Here is a tiny trained network, its code and every weight. The questions are about switching its units off for an input and a target symbol, where a switched-off unit gives its printed mean instead of its output.

import numpy as np


def w(rows, s, z=0):
    codes = np.array(rows[::2]) - 128.0
    scale = np.full(codes.shape[1], s)
    scale[-1] = z or s
    return codes * scale


def norm(h):
    return h / np.sqrt((h * h).mean(-1, keepdims=True) + 1e-5)


def f(y):
    return np.maximum(y, 0)


def softmax(a):
    e = np.exp(a - a.max(-1, keepdims=True))
    return e / e.sum(-1, keepdims=True)


def log_softmax(a):
    a = a - a.max(-1, keepdims=True)
    return a - np.log(np.exp(a).sum(-1, keepdims=True))


def net(x, mask):
    ids = ['αγεξπτω'.index(c) for c in x.split()]
    T = len(ids)
    res = E[ids] + P[:T]
    u = 0
    for l in range(2):
        q, k, v = (norm(res) @ M[l].T for M in (Q, K, V))
        z = softmax(np.where(np.tri(T) > 0, q @ k.T / 2**0.5, -1e9)) @ v
        res = res + np.where(mask[u], z, O[l][:, -1]) @ O[l][:, :-1]
        u += 1
        y = f(norm(res) @ A[l][:, :-1].T + A[l][:, -1])
        res = res + np.where(mask[u : u + 8], y, B[l][:, -1]) @ B[l][:, :-1]
        u += 8
    return log_softmax(norm(res)[-1] @ U[:, :-1].T + U[:, -1])


Q, K, V, O, A, B = {}, {}, {}, {}, {}, {}
E = w([
[121,71,91,185,122],'α',
[76,76,140,135,20],'γ',
[98,76,155,99,147],'ε',
[208,196,127,124,117],'ξ',
[158,91,137,167,142],'π',
[222,253,123,2,200],'τ',
[126,65,185,180,98],'ω',
],0.02)
P = w([
[103,53,125,250,111],'0',
[131,55,116,255,158],'1',
[132,61,124,231,146],'2',
[123,77,132,214,134],'3',
[107,97,129,191,126],'4',
[94,103,130,175,118],'5',
[84,126,128,161,114],'6',
[75,140,118,146,111],'7',
[69,148,99,135,106],'8',
[60,153,90,123,103],'9',
[62,171,90,113,100],'10',
[59,180,84,122,95],'11',
],0.0074)
Q[0] = w([
[40,2,106,219,92],'0.h0',
[201,253,106,130,85],'0.h0',
],0.0069)
K[0] = w([
[112,188,116,47,167],'0.h0',
[96,135,101,253,53],'0.h0',
],0.014)
V[0] = w([
[83,191,98,144,140],'0.h0',
[108,254,147,149,146],'0.h0',
],0.007)
O[0] = w([
[125,89,103,89,112,23],'0.h0',
[254,57,160,80,102,5],'0.h0',
],0.011,0.0018)
A[0] = w([
[138,78,113,136,171,254],'0.n0',
[102,137,94,93,49,23],'0.n1',
[150,121,189,3,150,218],'0.n2',
[133,207,156,149,98,240],'0.n3',
[79,41,133,94,143,67],'0.n4',
[64,113,120,60,120,134],'0.n5',
[222,158,86,122,163,245],'0.n6',
[163,227,77,138,45,155],'0.n7',
],0.011,0.003)
B[0] = w([
[121,201,133,101,35,212],'0.n0',
[153,119,83,128,196,195],'0.n1',
[82,216,61,39,73,198],'0.n2',
[148,40,125,141,62,253],'0.n3',
[221,210,102,83,145,230],'0.n4',
[103,164,228,254,119,196],'0.n5',
[119,86,98,148,82,221],'0.n6',
[156,23,111,60,51,254],'0.n7',
],0.008,0.0048)
Q[1] = w([
[80,106,86,171,2],'1.h0',
[144,186,119,177,202],'1.h0',
],0.0091)
K[1] = w([
[86,254,170,42,167],'1.h0',
[115,176,230,233,155],'1.h0',
],0.0099)
V[1] = w([
[94,91,174,254,152],'1.h0',
[129,68,93,151,121],'1.h0',
],0.0095)
O[1] = w([
[151,139,117,90,174,4],'1.h0',
[144,6,83,95,164,100],'1.h0',
],0.015,0.002)
A[1] = w([
[46,212,130,199,129,138],'1.n0',
[254,59,125,117,75,130],'1.n1',
[98,115,121,173,182,148],'1.n2',
[210,148,90,112,109,104],'1.n3',
[37,139,133,174,69,250],'1.n4',
[195,77,107,33,115,100],'1.n5',
[203,110,221,110,77,175],'1.n6',
[154,160,61,55,110,253],'1.n7',
],0.012,0.0038)
B[1] = w([
[133,224,135,75,108,188],'1.n0',
[213,114,52,51,82,211],'1.n1',
[133,165,166,120,60,161],'1.n2',
[135,81,139,41,84,153],'1.n3',
[145,145,149,89,196,250],'1.n4',
[252,135,94,125,186,167],'1.n5',
[117,135,61,123,110,199],'1.n6',
[125,75,141,204,126,178],'1.n7',
],0.013,0.012)
U = w([
[209,93,77,56,139,183],'α',
[34,131,122,59,16,5],'γ',
[18,57,132,19,180,134],'ε',
[182,149,154,179,218,118],'ξ',
[138,90,255,149,135,118],'π',
[94,253,129,58,187,193],'τ',
[40,152,19,158,179,106],'ω',
],0.0099,0.0032)

Each question gives the input, a string of symbols that net reads in full, and the target symbol t.
The units are the heads (2 rows each of Q, K, V and O) and the neurons (one row each of A and B). Each row of codes is followed by its name. A weight is (code - 128) times the scale printed after its matrix; where a second scale follows, it is the last column's (O, A, B and U).
mask holds one flag per unit, layer by layer, with each layer's heads first. A switched-off unit (its flag False) gives its mean, the last column of its rows in O or B, instead of its output. The means were averaged over made-up inputs and are rounded, as every weight is.
A unit's drop is (log p(t) with every unit on - log p(t) with that unit switched off) / (log p(t) with every unit on - log p(t) with every unit switched off).
The circuit of an input: a set's keep is (log p(t) with only the set's units on - log p(t) with every unit switched off) / (log p(t) with every unit on - log p(t) with every unit switched off). Starting from the 12 units with the biggest drops (on a tie, the unit counted first), units are removed one at a time, each time the one whose removal leaves the highest keep (on an exact tie, the one counted first), for as long as the keep stays at least 0.8.
units of the circuit, in order: the units of the circuit, biggest drop first
top k neurons: the k neurons with the biggest drops, biggest first
k most important neurons of layer l: the k neurons of layer l with the biggest drops, biggest first
drop of u: that unit's drop, to one decimal
input γ γ γ π, target ξ: 2 most important neurons of layer 0 : 0.n7; 0.n2
input π α ε α ε τ α γ ε, target γ: 3 most important neurons of layer 0 : 0.n2; 0.n0; 0.n5
input ω α ξ ξ ε π π α ξ ε π γ, target τ: top 2 neurons : 0.n4; 0.n3
input π γ τ ε γ π ξ α π, target γ: 2 most important neurons of layer 0 : 0.n0; 0.n2
input ε ε τ ε τ ε, target τ: units of the circuit, in order : 0.n7; 1.n1
input γ ε γ γ ξ ξ ξ α ξ ξ ε π, target τ: top 3 neurons : 0.n4; 0.n2; 0.n3
input ε τ ε ε π ω γ α ξ ξ, target γ: 2 most important neurons of layer 0 : 0.n7; 0.n4
input γ ω γ γ ω γ, target ε: top 2 neurons : 1.n1; 0.n0
input ω γ π α π γ, target ε: top neuron : 1.n1
input ξ α ω π τ α ω τ ε γ ω τ, target γ: 3 most important neurons of layer 0 : 0.n2; 0.n6; 0.n3
input ω γ γ π, target ξ: 2 most important neurons of layer 0 : 0.n7; 0.n5
input α π γ ε ξ π ε ε ξ γ, target α: top 3 neurons : 0.n2; 0.n1; 0.n5
input τ ξ α ω γ ε ω π ε α, target γ: top 4 neurons : 1.n5; 0.n0; 0.n2; 0.n7
input γ γ γ α ω, target π: 4 most important neurons of layer 1 : 1.n1; 1.n2; 1.n6; 1.n0
input ε γ γ ε τ ξ ε ε, target γ: most important neuron of layer 0 : 0.n2
input γ ω α, target ω: top 4 neurons : 1.n1; 0.n5; 1.n4; 0.n7
input ε ξ ε π α ξ ε ε τ α π, target γ: 3 most important neurons of layer 0 : 0.n0; 0.n2; 0.n1
input α γ ω, target π: top 4 neurons : 0.n7; 1.n1; 1.n2; 1.n6
input γ γ γ γ α γ π α, target ω: 3 most important neurons of layer 0 : 0.n5; 0.n2; 0.n7
input ξ γ ω ξ ξ ξ ω π γ, target α: top neuron : 1.n5
input ε ξ γ ε α τ ξ π γ ξ ε α, target γ: drop of 1.h0 : 1.7
input ω π ω π τ γ ω, target γ: drop of 0.n5 : -0.1
input τ ω ξ γ ξ, target γ: drop of 0.n2 : 0.2
input γ ω γ τ ω ω, target γ: drop of 1.n1 : -0.2
